Both labels of each row:
3 15 -8 -12 9 -28 -13 -6 7 15 2 4 22 -12 10 7 -14 8 -4 -22 -10 11 -53 -6 16 -3
(11) Q392
-1 20 13 9 16 -9 -4 8 6 9 4 1 18 0 3 27 -2 1 2 -29 3 -6 -3 -19 6 -9
(14) Q392
-8 8 -15 -13 -12 -4 -1 -9 1 -22 4 -7 -6 -10 13 -29 1 -12 -4 0 -12 -6 -24 12 -2 -1
(11) Q691
-13 9 2 -5 -29 7 5 13 10 1 3 2 -8 -4 5 -3 -16 -11 1 -6 -4 -11 -13 2 -18 2
(11) Q466
-13 -4 -9 0 -10 5 3 17 -14 6 8 -2 2 7 6 -5 -4 -5 7 2 -8 4 -23 1 -15 14
(17) Q466
-13 0 -7 6 -7 12 1 23 -17 14 9 -5 0 9 1 1 -7 -10 12 -2 -14 0 -10 1 -19 15
(17) Q466
-8 5 -24 0 -17 6 1 19 -3 22 11 -3 -4 -1 4 -19 -14 -10 12 16 -9 3 -14 24 -17 7
(16) Q466
-9 9 -3 0 7 -26 -8 8 -3 17 7 4 18 -5 5 17 -14 10 11 -12 -9 9 -29 6 8 -1
(14) Q392
-7 10 -5 4 -15 5 -6 15 8 8 6 1 -6 1 8 -6 -9 -15 3 -3 3 -6 -5 4 -11 -1
(14) Q466
-23 15 -2 21 -13 3 12 32 -2 -15 6 -5 0 0 22 -6 19 -17 3 -5 -10 -7 -11 3 -7 -7
(11) Q466
-16 12 -7 12 -11 6 0 25 -8 2 7 -2 1 0 12 -4 1 -17 13 -10 -13 1 -5 -8 -18 -1
(17) Q466
-17 -2 2 3 -9 6 7 16 -12 -8 0 -4 -2 3 9 5 -1 -13 4 -16 -8 -4 -13 -15 -14 14
(17) Q392
-13 -7 -8 3 1 -29 -9 8 -11 4 7 0 13 -3 16 0 -8 -3 7 -17 -18 11 -32 -1 5 -1
(17) Q392
-11 26 12 -2 22 4 10 -20 -1 -35 8 -10 13 -12 0 16 18 5 -3 -14 4 -17 13 10 12 -15
(11) Q835
-11 0 -12 14 1 -39 -3 13 -7 15 14 9 17 1 11 11 -13 6 16 -6 -13 10 -23 22 9 -6
(17) Q392
1 -1 -5 -14 -11 1 -4 5 1 11 6 -17 -2 4 4 -1 -18 -2 -6 -12 -9 -1 -45 -10 -10 10
(11) Q466
-6 19 -5 2 26 -14 -7 -6 -8 9 12 0 10 1 4 27 -2 13 7 -17 -4 -1 -18 8 12 1
(14) Q392
0 21 -14 7 16 5 -8 5 5 22 13 -7 5 -3 2 -16 9 2 3 -6 -5 -1 -21 10 3 4
(14) Q691
-23 15 -11 -14 -1 14 9 6 -14 -13 13 -11 6 0 7 10 3 0 10 4 -12 -7 -22 25 -6 15
(16) Q835
-9 11 -7 -1 3 -8 -10 9 -3 20 2 0 11 8 -3 11 -17 -3 9 -12 -6 3 -8 2 -8 1
(14) Q392
-6 2 -6 -5 -16 -18 -2 -6 10 -1 7 4 -6 -9 0 -7 -30 -3 8 1 -1 -3 -7 20 -5 -5
(11) Q392
-3 1 12 -8 -18 -19 20 -13 10 -31 6 7 -7 -7 3 17 -16 8 8 -3 12 -13 1 10 0 -14
(11) Q392
-10 6 -10 4 -19 15 5 23 -2 18 5 0 -9 5 3 -7 -12 -11 9 5 -5 -4 -13 7 -27 12
(17) Q466
-11 14 -8 -12 3 -33 -2 -5 6 9 6 4 15 -12 2 10 -20 16 10 -12 -4 10 -37 13 1 -12
(11) Q392
0 -11 -7 0 -8 -5 -2 4 -4 8 9 0 -7 7 4 3 -15 0 5 -1 2 3 -13 5 -5 8
(6) Q691
-7 -2 -13 -4 10 -32 -3 -13 1 3 11 1 13 -13 7 -18 -7 15 10 -5 -6 14 -33 19 4 -3
(14) Q392
-16 20 2 1 -17 13 4 24 -2 1 5 -3 7 5 14 6 0 -10 -1 -16 -11 -9 -28 -6 -12 6
(11) Q466
-16 0 -10 -9 -19 -3 2 12 -3 10 8 1 -3 2 4 3 -21 8 10 9 -4 -1 -24 20 -12 13
(6) Q466
5 -8 2 3 3 -28 -6 -9 8 23 9 10 9 0 4 20 -33 14 3 -22 5 9 -30 -9 3 -2
(11) Q392
4 0 -5 -5 11 -29 -15 -13 6 21 3 4 13 -14 -8 7 -24 13 5 -17 -3 9 -22 -1 7 -7
(11) Q392
-5 -1 -15 -8 9 -33 -6 -10 -4 13 13 2 17 -8 3 8 -19 11 13 -9 -8 10 -33 21 11 2
(6) Q392
-9 35 -11 -13 -9 17 -2 6 15 3 7 -10 6 -11 10 -23 5 -12 -6 -4 -12 -12 -37 8 -13 2
(14) Q466
-6 2 -5 -11 -8 1 -6 7 -7 17 11 0 -1 8 -4 11 -22 -6 7 -1 -6 2 -20 18 -8 14
(6) Q466
-19 25 -7 -2 4 2 10 3 -4 -15 9 -4 3 -8 5 8 5 -5 6 1 -5 -13 -4 22 4 -11
(14) Q835
